Below are the code and all the weights of a small trained network. Each question names an input and a class and asks about switching units off, where a switched-off unit gives its printed mean instead of its output.

import numpy as np


def w(rows, s, z=0):
    codes = np.array(rows[::2]) - 128.0
    scale = np.full(codes.shape[1], s)
    scale[-1] = z or s
    return codes * scale


def f(y):
    return y / 2 * (1 + np.tanh(0.7978845608 * (y + 0.044715 * y**3)))


def log_softmax(a):
    a = a - a.max(-1, keepdims=True)
    return a - np.log(np.exp(a).sum(-1, keepdims=True))


def net(x, mask):
    res = np.array(x, float).reshape(1, 7) / 4 @ E
    y = f(res @ A[0][:, :-1].T + A[0][:, -1])
    res = res + np.where(mask, y, B[0][:, -1]) @ B[0][:, :-1]
    return log_softmax(res[-1] @ U[:, :-1].T + U[:, -1])


A, B = {}, {}
E = w([
[119,71,72,106,66,123,47,205,129,84,124],'x0',
[178,82,210,82,112,182,96,191,110,119,137],'x1',
[188,185,135,150,111,227,136,59,103,119,134],'x2',
[103,84,105,91,79,147,100,92,147,82,117],'x3',
[125,126,76,211,135,214,82,154,68,167,187],'x4',
[202,135,111,179,115,75,175,66,237,87,62],'x5',
[254,180,115,116,98,67,93,130,97,169,103],'x6',
],0.0067)
A[0] = w([
[97,203,135,117,151,74,240,49,159,147,83,238],'n1',
[74,213,153,175,168,105,254,58,160,126,81,199],'n2',
[81,57,42,151,126,202,62,190,74,122,209,251],'n3',
[169,104,188,110,145,106,115,128,96,154,72,176],'n4',
[78,74,43,168,82,169,104,169,125,136,203,246],'n5',
[178,164,178,109,115,199,68,172,110,167,123,190],'n6',
[78,190,114,146,160,122,228,64,161,121,137,211],'n7',
[179,122,119,75,34,112,160,129,146,71,8,173],'n8',
[190,148,97,77,157,82,130,134,192,63,62,225],'n9',
[146,111,71,92,12,89,105,129,165,109,63,203],'n10',
[150,171,213,102,154,113,156,113,83,150,162,240],'n11',
],0.0063,0.0022)
B[0] = w([
[86,98,14,165,163,136,219,87,172,186,90,206],'n1',
[136,136,80,173,149,190,175,74,169,202,128,212],'n2',
[108,144,136,168,254,137,48,211,151,59,245,255],'n3',
[229,101,130,139,53,118,191,143,102,150,140,144],'n4',
[45,124,127,182,217,88,92,226,160,39,163,214],'n5',
[148,172,199,75,126,108,110,158,55,184,152,183],'n6',
[159,184,81,178,158,123,148,68,206,144,172,193],'n7',
[113,68,102,113,67,92,145,112,143,38,88,178],'n8',
[143,88,126,159,93,58,173,98,143,122,41,178],'n9',
[119,56,185,119,117,143,127,82,101,37,141,181],'n10',
[198,167,110,109,154,169,122,129,75,194,116,170],'n11',
],0.0076,0.0089)
U = w([
[207,114,184,58,141,192,121,154,79,206,122,189],'0',
[38,109,114,173,215,159,61,162,144,92,187,146],'1',
[110,3,140,145,50,97,150,76,142,93,54,6],'2',
[110,108,53,151,176,190,181,28,183,245,90,118],'3',
],0.007,0.00022)

Each question gives the input, the list of numbers given to net, and the class t.
The units are the neurons (one row each of A and B). Each row of codes is followed by its name. A weight is (code - 128) times the scale printed after its matrix; where a second scale follows, it is the last column's (A, B and U).
mask holds one flag per neuron, in row order. A switched-off neuron (its flag False) gives its mean, the last column of its row in B, instead of its output. The means were averaged over made-up inputs and are rounded, as every weight is.
A unit's drop is (log p(t) with every unit on - log p(t) with that unit switched off) / (log p(t) with every unit on - log p(t) with every unit switched off).
The circuit of an input: a set's keep is (log p(t) with only the set's units on - log p(t) with every unit switched off) / (log p(t) with every unit on - log p(t) with every unit switched off). Starting from all 11 units, units are removed one at a time, each time the one whose removal leaves the highest keep (on an exact tie, the one counted first), for as long as the keep stays at least 0.8.
units of the circuit, in order: the units of the circuit, biggest drop first
unit that matters most: the unit with the biggest drop
top k neurons: the k neurons with the biggest drops, biggest first
drop of u: that unit's drop, to one decimal
input [2,8,8,6,1,-1,2], class 0: unit that matters most	n6
input [7,5,-3,-3,0,7,-7], class 2: top 3 neurons	n3; n9; n8
input [3,-1,0,-2,-5,-4,8], class 2: units of the circuit, in order	n3; n8
input [5,2,5,-6,-8,-4,-6], class 0: units of the circuit, in order	n5; n3; n1
input [3,2,8,-6,-3,4,7], class 2: units of the circuit, in order	n8; n9
input [2,-7,1,2,-7,-2,3], class 2: top 3 neurons	n8; n10; n9
input [7,-5,7,-4,-7,5,2], class 2: top 3 neurons	n8; n10; n9
input [-4,-2,-7,-6,-2,-4,-8], class 3: drop of n3	0.1
input [-1,0,-7,0,-6,-4,1], class 2: drop of n2	0.1
input [5,-3,2,-2,-6,2,-6], class 2: drop of n3	0.2
input [-3,1,-7,-5,8,3,5], class 0: drop of n3	0.3
